Below is a small trained network, with its code and all its weights. Each question gives an input and a class and asks what happens when units are switched off, that is, made to give their printed mean instead of their output.

import numpy as np


def w(rows, s, z=0):
    codes = np.array(rows[::2]) - 128.0
    scale = np.full(codes.shape[1], s)
    scale[-1] = z or s
    return codes * scale


def f(y):
    return y / 2 * (1 + np.tanh(0.7978845608 * (y + 0.044715 * y**3)))


def log_softmax(a):
    a = a - a.max(-1, keepdims=True)
    return a - np.log(np.exp(a).sum(-1, keepdims=True))


def net(x, mask):
    res = np.array(x, float).reshape(1, 4) / 4 @ E
    y = f(res @ A[0][:, :-1].T + A[0][:, -1])
    res = res + np.where(mask, y, B[0][:, -1]) @ B[0][:, :-1]
    return log_softmax(res[-1] @ U[:, :-1].T + U[:, -1])


A, B = {}, {}
E = w([
[108,193,98,79,155,93,181,186,158,42,114,208],'x0',
[74,138,241,160,102,254,190,88,72,69,218,218],'x1',
[145,40,166,149,2,46,161,132,171,66,84,95],'x2',
[120,200,129,38,82,100,200,53,29,103,146,104],'x3',
],0.0077)
A[0] = w([
[158,44,110,173,126,147,134,65,72,196,144,73,2],'N1',
[98,180,80,100,117,88,160,214,136,62,119,194,18],'N2',
[149,104,171,49,14,65,172,96,95,68,124,51,89],'N3',
[124,247,106,1,104,78,214,158,108,63,86,169,162],'N4',
[119,147,153,125,65,107,98,13,16,228,113,55,70],'N5',
[121,210,52,66,200,165,107,54,60,177,159,81,141],'N6',
[156,163,57,82,171,71,110,81,118,146,75,79,54],'N7',
[158,137,64,181,115,58,105,169,161,134,65,65,84],'N8',
[172,69,158,167,69,67,202,147,214,115,89,71,41],'N9',
],0.0071,0.0051)
B[0] = w([
[116,69,74,207,252,108,244,130,161,179,165,191,159],'N1',
[101,62,71,191,194,83,220,94,180,188,118,117,174],'N2',
[216,238,115,123,144,167,110,149,135,107,46,200,224],'N3',
[48,121,132,185,119,121,110,122,153,174,63,55,255],'N4',
[46,173,131,248,174,86,134,177,193,160,178,69,209],'N5',
[188,183,90,101,123,164,120,182,87,61,38,188,240],'N6',
[95,119,157,203,97,181,173,40,113,85,149,188,206],'N7',
[89,144,204,175,73,146,153,88,102,83,152,127,236],'N8',
[170,172,119,114,155,144,156,192,150,135,94,209,205],'N9',
],0.011,0.0092)
U = w([
[65,120,89,184,199,96,167,160,188,215,135,91,43],'0',
[228,160,91,100,177,175,158,146,102,98,79,208,53],'1',
[66,149,221,146,98,195,221,19,66,56,176,170,81],'2',
[103,152,143,162,153,150,79,156,162,156,110,100,236],'3',
[146,119,135,88,67,111,17,148,93,111,110,42,183],'4',
[235,87,27,2,78,26,110,40,16,215,188,38,8],'5',
[215,78,42,32,78,24,115,55,21,165,206,45,8],'6',
[234,87,59,6,89,21,122,87,85,140,190,4,8],'7',
],0.012,0.011)

Each question gives the input, the list of numbers given to net, and the class t.
The units are the neurons (one row each of A and B). Each row of codes is followed by its name. A weight is (code - 128) times the scale printed after its matrix; where a second scale follows, it is the last column's (A, B and U).
mask holds one flag per neuron, in row order. A switched-off neuron (its flag False) gives its mean, the last column of its row in B, instead of its output. The means were averaged over made-up inputs and are rounded, as every weight is.
A unit's drop is (log p(t) with every unit on - log p(t) with that unit switched off) / (log p(t) with every unit on - log p(t) with every unit switched off).
The circuit of an input: a set's keep is (log p(t) with only the set's units on - log p(t) with every unit switched off) / (log p(t) with every unit on - log p(t) with every unit switched off). Starting from all 9 units, units are removed one at a time, each time the one whose removal leaves the highest keep (on an exact tie, the one counted first), for as long as the keep stays at least 0.8.
units of the circuit, in order: the units of the circuit, biggest drop first
most important unit: the unit with the biggest drop
k most important neurons: the k neurons with the biggest drops, biggest first
drop of u: that unit's drop, to one decimal
input [-6,4,1,7], class 3: 2 most important neurons => N5; N3
input [-4,3,-1,0], class 0: units of the circuit, in order => N8; N3
input [8,7,4,-1], class 0: units of the circuit, in order => N2; N4
input [-3,-1,-7,5], class 1: most important unit => N6
input [1,-2,-2,5], class 3: 3 most important neurons => N4; N9; N8
input [-3,1,2,-3], class 4: units of the circuit, in order => N5; N7; N2; N3
input [4,2,5,-5], class 1: 2 most important neurons => N4; N5
input [-2,0,-7,-6], class 1: 2 most important neurons => N4; N5
input [-3,7,-8,-4], class 1: 3 most important neurons => N8; N6; N7
input [1,-4,5,8], class 3: units of the circuit, in order => N4; N5; N3
input [7,4,8,-7], class 1: 2 most important neurons => N9; N5
input [7,-7,-6,3], class 0: 2 most important neurons => N4; N2
input [-1,-4,5,5], class 1: 4 most important neurons => N3; N9; N2; N7
input [-7,-3,-6,-6], class 0: most important unit => N1
input [-8,0,3,5], class 0: 2 most important neurons => N5; N1
input [6,-2,6,-3], class 0: 2 most important neurons => N6; N2
input [-1,-5,4,0], class 2: 3 most important neurons => N8; N6; N7
input [-4,7,5,8], class 3: units of the circuit, in order => N5; N3; N7
input [0,0,0,7], class 3: drop of N4 => 0.4
input [0,-6,-3,-2], class 2: drop of N6 => 0.0
input [-2,1,-1,7], class 3: most important unit => N5
